Below is a small trained network, with its code and all its weights. Each question gives an input and a class and asks what happens when units are switched off, that is, made to give their printed mean instead of their output.

import numpy as np


def w(rows, s, z=0):
    codes = np.array(rows[::2]) - 128.0
    scale = np.full(codes.shape[1], s)
    scale[-1] = z or s
    return codes * scale


def f(y):
    return np.maximum(y, 0)


def log_softmax(a):
    a = a - a.max(-1, keepdims=True)
    return a - np.log(np.exp(a).sum(-1, keepdims=True))


def net(x, mask):
    res = np.array(x, float).reshape(1, 6) / 4 @ E
    y = f(res @ A[0][:, :-1].T + A[0][:, -1])
    res = res + np.where(mask, y, B[0][:, -1]) @ B[0][:, :-1]
    return log_softmax(res[-1] @ U[:, :-1].T + U[:, -1])


A, B = {}, {}
E = w([
[212,2,81,238],'x0',
[158,193,103,139],'x1',
[59,57,127,228],'x2',
[176,51,190,29],'x3',
[41,121,219,177],'x4',
[47,151,108,119],'x5',
],0.0074)
A[0] = w([
[91,158,255,193,91],'n1',
[116,236,122,177,105],'n2',
[21,99,54,158,204],'n3',
[118,64,186,98,47],'n4',
[145,151,221,72,127],'n5',
[200,65,246,133,239],'n6',
[179,69,218,168,113],'n7',
[185,217,17,113,255],'n8',
[90,215,192,158,57],'n9',
[231,190,119,196,208],'n10',
[176,217,138,58,241],'n11',
[117,124,47,185,241],'n12',
[83,121,37,73,222],'n13',
],0.0078,0.0045)
B[0] = w([
[62,45,125,80,176],'n1',
[123,88,133,160,182],'n2',
[120,177,153,158,211],'n3',
[59,110,109,67,162],'n4',
[163,151,205,116,191],'n5',
[69,2,149,107,246],'n6',
[64,42,83,119,196],'n7',
[157,120,192,196,255],'n8',
[133,47,119,87,168],'n9',
[145,55,142,175,214],'n10',
[138,114,226,118,245],'n11',
[93,142,136,182,219],'n12',
[113,197,207,164,202],'n13',
],0.0087,0.0083)
U = w([
[185,151,184,43,3],'0',
[147,152,99,210,166],'1',
[168,196,2,120,2],'2',
[15,216,145,120,69],'3',
[90,114,167,165,149],'4',
[76,118,207,61,215],'5',
[125,18,135,79,247],'6',
],0.0085,0.0046)

Each question gives the input, the list of numbers given to net, and the class t.
The units are the neurons (one row each of A and B). Each row of codes is followed by its name. A weight is (code - 128) times the scale printed after its matrix; where a second scale follows, it is the last column's (A, B and U).
mask holds one flag per neuron, in row order. A switched-off neuron (its flag False) gives its mean, the last column of its row in B, instead of its output. The means were averaged over made-up inputs and are rounded, as every weight is.
A unit's drop is (log p(t) with every unit on - log p(t) with that unit switched off) / (log p(t) with every unit on - log p(t) with every unit switched off).
The circuit of an input: a set's keep is (log p(t) with only the set's units on - log p(t) with every unit switched off) / (log p(t) with every unit on - log p(t) with every unit switched off). Starting from the 12 units with the biggest drops (on a tie, the unit counted first), units are removed one at a time, each time the one whose removal leaves the highest keep (on an exact tie, the one counted first), for as long as the keep stays at least 0.8.
units of the circuit, in order: the units of the circuit, biggest drop first
most important unit: the unit with the biggest drop
k most important neurons: the k neurons with the biggest drops, biggest first
drop of u: that unit's drop, to one decimal
input [-7,4,-1,-8,1,0], class 4: units of the circuit, in order => n2, n8
input [3,5,-5,-3,-8,2], class 1: units of the circuit, in order => n6, n8
input [-2,5,-1,-7,-1,-2], class 1: units of the circuit, in order => n6, n1, n8
input [-8,-7,-5,8,-8,7], class 0: units of the circuit, in order => n6, n5, n7
input [3,-4,2,-3,-2,2], class 1: 2 most important neurons => n6, n11
input [-5,4,-3,-8,2,4], class 4: most important unit => n2
input [1,-8,-1,-7,7,1], class 3: 3 most important neurons => n6, n3, n10
input [-1,-3,4,2,-7,3], class 3: drop of n6 => 0.2
input [6,4,6,-2,-3,0], class 1: drop of n1 => 0.1
input [-3,4,-1,-6,0,2], class 1: 2 most important neurons => n6, n8
input [-4,3,1,3,-8,-5], class 0: drop of n6 => 0.2
input [-1,-8,-1,-1,-3,8], class 3: drop of n13 => 0.1
